Below are the code and all the weights of a small trained network. Each question names an input and a target symbol and asks about switching units off, where a switched-off unit gives its printed mean instead of its output.

import numpy as np


def w(rows, s, z=0):
    codes = np.array(rows[::2]) - 128.0
    scale = np.full(codes.shape[1], s)
    scale[-1] = z or s
    return codes * scale


def f(y):
    return np.maximum(y, 0)


def softmax(a):
    e = np.exp(a - a.max(-1, keepdims=True))
    return e / e.sum(-1, keepdims=True)


def log_softmax(a):
    a = a - a.max(-1, keepdims=True)
    return a - np.log(np.exp(a).sum(-1, keepdims=True))


def net(x, mask):
    ids = ['αζλπσω'.index(c) for c in x.split()]
    T = len(ids)
    res = E[ids] + P[:T]
    q, k, v = (res @ M[0].T for M in (Q, K, V))
    z = softmax(np.where(np.tri(T) > 0, q @ k.T / 2**0.5, -1e9)) @ v
    res = res + np.where(mask[0], z, O[0][:, -1]) @ O[0][:, :-1]
    y = f(res @ A[0][:, :-1].T + A[0][:, -1])
    res = res + np.where(mask[1:13], y, B[0][:, -1]) @ B[0][:, :-1]
    return log_softmax(res[-1] @ U[:, :-1].T + U[:, -1])


Q, K, V, O, A, B = {}, {}, {}, {}, {}, {}
E = w([
[144,178,158,5,138,63,57],'α',
[137,75,226,70,159,57,205],'ζ',
[197,183,110,229,165,145,32],'λ',
[152,84,221,101,80,174,32],'π',
[57,82,197,141,170,51,27],'σ',
[173,42,77,73,118,128,112],'ω',
],0.016)
P = w([
[156,61,127,86,11,13,48],'0',
[189,66,120,86,105,61,95],'1',
[145,88,119,104,103,91,113],'2',
[111,108,127,115,115,117,113],'3',
[96,114,124,122,135,136,115],'4',
[91,124,119,114,158,148,127],'5',
[84,131,118,126,171,163,125],'6',
[95,139,128,131,182,187,119],'7',
[114,83,206,72,221,203,188],'8',
],0.011)
Q[0] = w([
[114,214,116,135,2,182,127],'H0',
[98,76,238,69,173,129,10],'H0',
],0.0076)
K[0] = w([
[91,70,87,116,121,63,153],'H0',
[158,254,66,233,201,191,209],'H0',
],0.0097)
V[0] = w([
[200,117,2,88,61,243,97],'H0',
[180,111,241,4,113,243,151],'H0',
],0.0058)
O[0] = w([
[36,75,66,133,102,177,63,2],'H0',
[120,229,80,218,2,78,57,154],'H0',
],0.011,0.0016)
A[0] = w([
[230,115,22,163,88,91,183,74],'N0',
[178,136,146,221,81,59,132,1],'N1',
[142,69,156,113,202,135,161,104],'N2',
[153,87,82,174,173,173,116,125],'N3',
[75,227,161,128,94,104,78,57],'N4',
[131,89,76,49,113,132,208,153],'N5',
[47,118,103,157,225,211,143,71],'N6',
[142,251,146,143,153,146,123,88],'N7',
[219,254,74,117,100,160,126,172],'N8',
[219,126,89,88,60,89,120,38],'N9',
[169,141,172,127,144,219,152,113],'N10',
[185,150,156,126,148,132,185,51],'N11',
],0.0094,0.0089)
B[0] = w([
[7,1,149,122,38,82,141,152],'N0',
[129,151,198,245,149,245,196,171],'N1',
[177,202,87,214,131,210,63,254],'N2',
[174,187,149,135,198,119,161,172],'N3',
[139,171,97,82,86,143,157,194],'N4',
[118,51,142,176,121,7,102,191],'N5',
[106,203,68,92,69,202,238,195],'N6',
[86,62,128,155,89,94,168,153],'N7',
[175,60,187,126,171,74,96,194],'N8',
[115,208,14,53,125,216,234,188],'N9',
[66,142,91,117,89,64,120,161],'N10',
[106,129,41,146,156,153,65,152],'N11',
],0.0066,0.0087)
U = w([
[161,56,167,162,193,91,80,252],'α',
[48,28,97,113,121,115,162,248],'ζ',
[124,117,93,114,163,171,190,5],'λ',
[125,134,136,196,40,125,101,69],'π',
[103,95,165,178,97,73,255,129],'σ',
[120,163,112,68,116,49,135,23],'ω',
],0.0068,0.0037)

Each question gives the input, a string of symbols that net reads in full, and the target symbol t.
The units are the heads (2 rows each of Q, K, V and O) and the neurons (one row each of A and B). Each row of codes is followed by its name. A weight is (code - 128) times the scale printed after its matrix; where a second scale follows, it is the last column's (O, A, B and U).
mask holds one flag per unit, heads first, then neurons. A switched-off unit (its flag False) gives its mean, the last column of its rows in O or B, instead of its output. The means were averaged over made-up inputs and are rounded, as every weight is.
A unit's drop is (log p(t) with every unit on - log p(t) with that unit switched off) / (log p(t) with every unit on - log p(t) with every unit switched off).
The circuit of an input: a set's keep is (log p(t) with only the set's units on - log p(t) with every unit switched off) / (log p(t) with every unit on - log p(t) with every unit switched off). Starting from the 12 units with the biggest drops (on a tie, the unit counted first), units are removed one at a time, each time the one whose removal leaves the highest keep (on an exact tie, the one counted first), for as long as the keep stays at least 0.8.
circuit, biggest first: the units of the circuit, biggest drop first
top k neurons: the k neurons with the biggest drops, biggest first
drop when u is switched off: that unit's drop, to one decimal
input λ σ σ σ ζ σ α σ σ, target λ: circuit, biggest first => (N6 H0 N2)
input π σ ζ λ σ λ σ λ, target λ: top 2 neurons => (N6 N5)
input π λ α σ π π α, target ζ: circuit, biggest first => (H0)
input σ σ σ ζ ζ σ σ ω σ, target ζ: circuit, biggest first => (H0 N2)
input σ π λ ζ σ ζ σ, target λ: circuit, biggest first => (H0 N6 N2)
input λ ω σ σ α, target α: circuit, biggest first => (H0 N5 N9)
input σ ζ σ ζ π σ π σ, target π: top 2 neurons => (N4 N8)
input σ σ σ π ζ ζ π, target σ: circuit, biggest first => (H0 N2 N7)
input σ σ σ ζ σ, target σ: top 2 neurons => (N2 N1)
input ω ω π λ σ ζ, target α: top 4 neurons => (N2 N5 N9 N4)
input σ π π σ π λ σ π, target λ: drop when N5 is switched off => 0.1
input ζ σ ω σ σ σ ω, target α: drop when H0 is switched off => 0.2
input ω σ α λ ζ, target α: drop when N2 is switched off => 0.7
input σ σ ω π ω ω σ π π, target π: top neuron => (N8)
